Below are the code and all the weights of a small trained network. Each question names an input and a target symbol and asks about switching units off, where a switched-off unit gives its printed mean instead of its output.

import numpy as np


def w(rows, s, z=0):
    codes = np.array(rows[::2]) - 128.0
    scale = np.full(codes.shape[1], s)
    scale[-1] = z or s
    return codes * scale


def f(y):
    return y / 2 * (1 + np.tanh(0.7978845608 * (y + 0.044715 * y**3)))


def softmax(a):
    e = np.exp(a - a.max(-1, keepdims=True))
    return e / e.sum(-1, keepdims=True)


def log_softmax(a):
    a = a - a.max(-1, keepdims=True)
    return a - np.log(np.exp(a).sum(-1, keepdims=True))


def net(x, mask):
    ids = ['ΠΦαβδεζηξσψ'.index(c) for c in x.split()]
    T = len(ids)
    res = E[ids] + P[:T]
    r = res
    for j in range(3):
        rows = slice(2 * j, 2 * j + 2)
        q, k, v = (r @ M[0][rows].T for M in (Q, K, V))
        z = softmax(np.where(np.tri(T) > 0, q @ k.T / 2**0.5, -1e9)) @ v
        o = O[0][rows]
        res = res + np.where(mask[j], z, o[:, -1]) @ o[:, :-1]
    y = f(res @ A[0][:, :-1].T + A[0][:, -1])
    res = res + np.where(mask[3:15], y, B[0][:, -1]) @ B[0][:, :-1]
    return log_softmax(res[-1] @ U[:, :-1].T + U[:, -1])


Q, K, V, O, A, B = {}, {}, {}, {}, {}, {}
E = w([
[161,119,28,176,96],'Π',
[90,189,104,184,130],'Φ',
[128,171,163,168,130],'α',
[173,77,180,86,121],'β',
[86,113,198,168,2],'δ',
[173,52,153,22,151],'ε',
[88,169,90,187,163],'ζ',
[161,138,80,6,118],'η',
[151,99,146,148,190],'ξ',
[39,73,160,122,95],'σ',
[154,176,139,68,117],'ψ',
],0.024)
P = w([
[120,224,104,209,100],'0',
[116,204,131,187,87],'1',
[83,184,147,177,92],'2',
[69,151,171,176,93],'3',
[57,141,195,159,87],'4',
[47,130,199,149,95],'5',
[30,124,211,145,83],'6',
[24,106,227,145,81],'7',
[23,103,233,142,75],'8',
[9,95,231,135,62],'9',
[4,94,237,127,67],'10',
],0.0035)
Q[0] = w([
[112,173,181,86,62],'H0',
[73,103,248,209,60],'H0',
[143,122,125,226,146],'H1',
[107,218,113,190,147],'H1',
[134,139,123,172,15],'H2',
[116,155,163,101,100],'H2',
],0.016)
K[0] = w([
[109,96,242,34,83],'H0',
[9,107,172,173,104],'H0',
[186,114,102,198,165],'H1',
[168,203,94,135,179],'H1',
[74,102,140,160,20],'H2',
[142,185,219,78,115],'H2',
],0.012)
V[0] = w([
[152,147,136,177,188],'H0',
[1,83,129,132,134],'H0',
[193,110,156,142,62],'H1',
[153,135,96,11,185],'H1',
[173,139,52,124,159],'H2',
[126,148,150,97,97],'H2',
],0.012)
O[0] = w([
[192,133,140,136,1,72],'H0',
[54,25,111,16,93,210],'H0',
[160,162,122,92,70,150],'H1',
[108,93,79,217,209,1],'H1',
[95,26,112,70,29,26],'H2',
[113,136,190,165,123,169],'H2',
],0.0064,0.0078)
A[0] = w([
[2,144,131,98,165,143],'N0',
[140,212,62,172,158,179],'N1',
[178,47,165,93,233,228],'N2',
[85,73,136,60,225,127],'N3',
[71,48,166,144,175,86],'N4',
[84,31,132,105,29,173],'N5',
[219,84,225,233,49,198],'N6',
[122,211,131,250,76,203],'N7',
[226,104,132,76,13,1],'N8',
[31,95,230,89,134,173],'N9',
[166,34,43,55,51,144],'N10',
[124,184,209,147,79,179],'N11',
],0.0085,0.006)
B[0] = w([
[192,128,86,112,64,205],'N0',
[132,247,136,2,99,171],'N1',
[136,120,10,51,83,204],'N2',
[128,149,212,107,67,198],'N3',
[131,65,210,134,176,162],'N4',
[123,166,36,184,239,199],'N5',
[229,79,71,250,139,200],'N6',
[41,51,233,71,121,215],'N7',
[74,129,175,191,194,162],'N8',
[206,163,130,157,116,252],'N9',
[88,208,180,195,105,176],'N10',
[76,29,34,134,227,218],'N11',
],0.0064,0.013)
U = w([
[117,119,125,124,139,55],'Π',
[171,135,187,106,3,251],'Φ',
[112,133,52,106,178,85],'α',
[121,166,106,176,130,129],'β',
[88,54,201,152,168,189],'δ',
[121,118,127,124,135,46],'ε',
[21,83,99,102,72,222],'ζ',
[118,116,122,119,147,34],'η',
[199,127,100,151,153,191],'ξ',
[98,49,120,67,170,4],'σ',
[143,189,163,125,222,145],'ψ',
],0.011,0.0041)

Each question gives the input, a string of symbols that net reads in full, and the target symbol t.
The units are the heads (2 rows each of Q, K, V and O) and the neurons (one row each of A and B). Each row of codes is followed by its name. A weight is (code - 128) times the scale printed after its matrix; where a second scale follows, it is the last column's (O, A, B and U).
mask holds one flag per unit, heads first, then neurons. A switched-off unit (its flag False) gives its mean, the last column of its rows in O or B, instead of its output. The means were averaged over made-up inputs and are rounded, as every weight is.
A unit's drop is (log p(t) with every unit on - log p(t) with that unit switched off) / (log p(t) with every unit on - log p(t) with every unit switched off).
The circuit of an input: a set's keep is (log p(t) with only the set's units on - log p(t) with every unit switched off) / (log p(t) with every unit on - log p(t) with every unit switched off). Starting from the 12 units with the biggest drops (on a tie, the unit counted first), units are removed one at a time, each time the one whose removal leaves the highest keep (on an exact tie, the one counted first), for as long as the keep stays at least 0.8.
circuit, biggest first: the units of the circuit, biggest drop first
top k neurons: the k neurons with the biggest drops, biggest first
which heads matter: for each layer, one digit per head in row order, 1 if its drop is at least 0.15 and else 0, layers parted by /
drop when u is switched off: that unit's drop, to one decimal
input σ ψ ψ Π, target Φ: circuit, biggest first : [N5; N11]
input β δ η ψ, target ψ: which heads matter : 100
input α β σ α α β, target Φ: which heads matter : 100
input ψ Π ξ, target ξ: which heads matter : 101
input η ξ α α ξ α η, target α: which heads matter : 110
input ξ η Φ α δ ε ζ α ψ β, target ψ: which heads matter : 010
input Π Φ α ψ ξ Π ε ζ Π σ ε, target Φ: which heads matter : 000
input ψ Π Π α δ ξ α δ ε α, target ψ: which heads matter : 001
input η α β, target ξ: circuit, biggest first : [N6; H0]
input ε ζ Φ α ψ α Φ δ, target δ: top 2 neurons : [N11; N2]
input α Φ ψ, target ψ: which heads matter : 110
input α ε β σ Φ ξ ζ Φ, target Φ: top 3 neurons : [N0; N11; N3]
input η ξ ξ β α ζ α, target δ: top 2 neurons : [N7; N2]
input α α η Φ ξ α α, target δ: top 3 neurons : [N7; N11; N2]
input ε Π η ψ η σ ζ α β α α, target Φ: top neuron : [N3]
input ζ ζ ξ β β ε α δ ε β, target ψ: top 2 neurons : [N5; N8]
input α β Π, target β: top 3 neurons : [N10; N5; N8]
input ξ σ α β α δ Π Φ, target ψ: top 2 neurons : [N2; N1]
input η δ ψ α α η, target ψ: drop when N8 is switched off : 0.6
input σ α α ξ Φ ζ, target ζ: drop when N6 is switched off : 0.2
input ξ ψ Φ β, target ξ: drop when N1 is switched off : 0.0
input δ ψ β β ε, target ψ: drop when N7 is switched off : 0.1
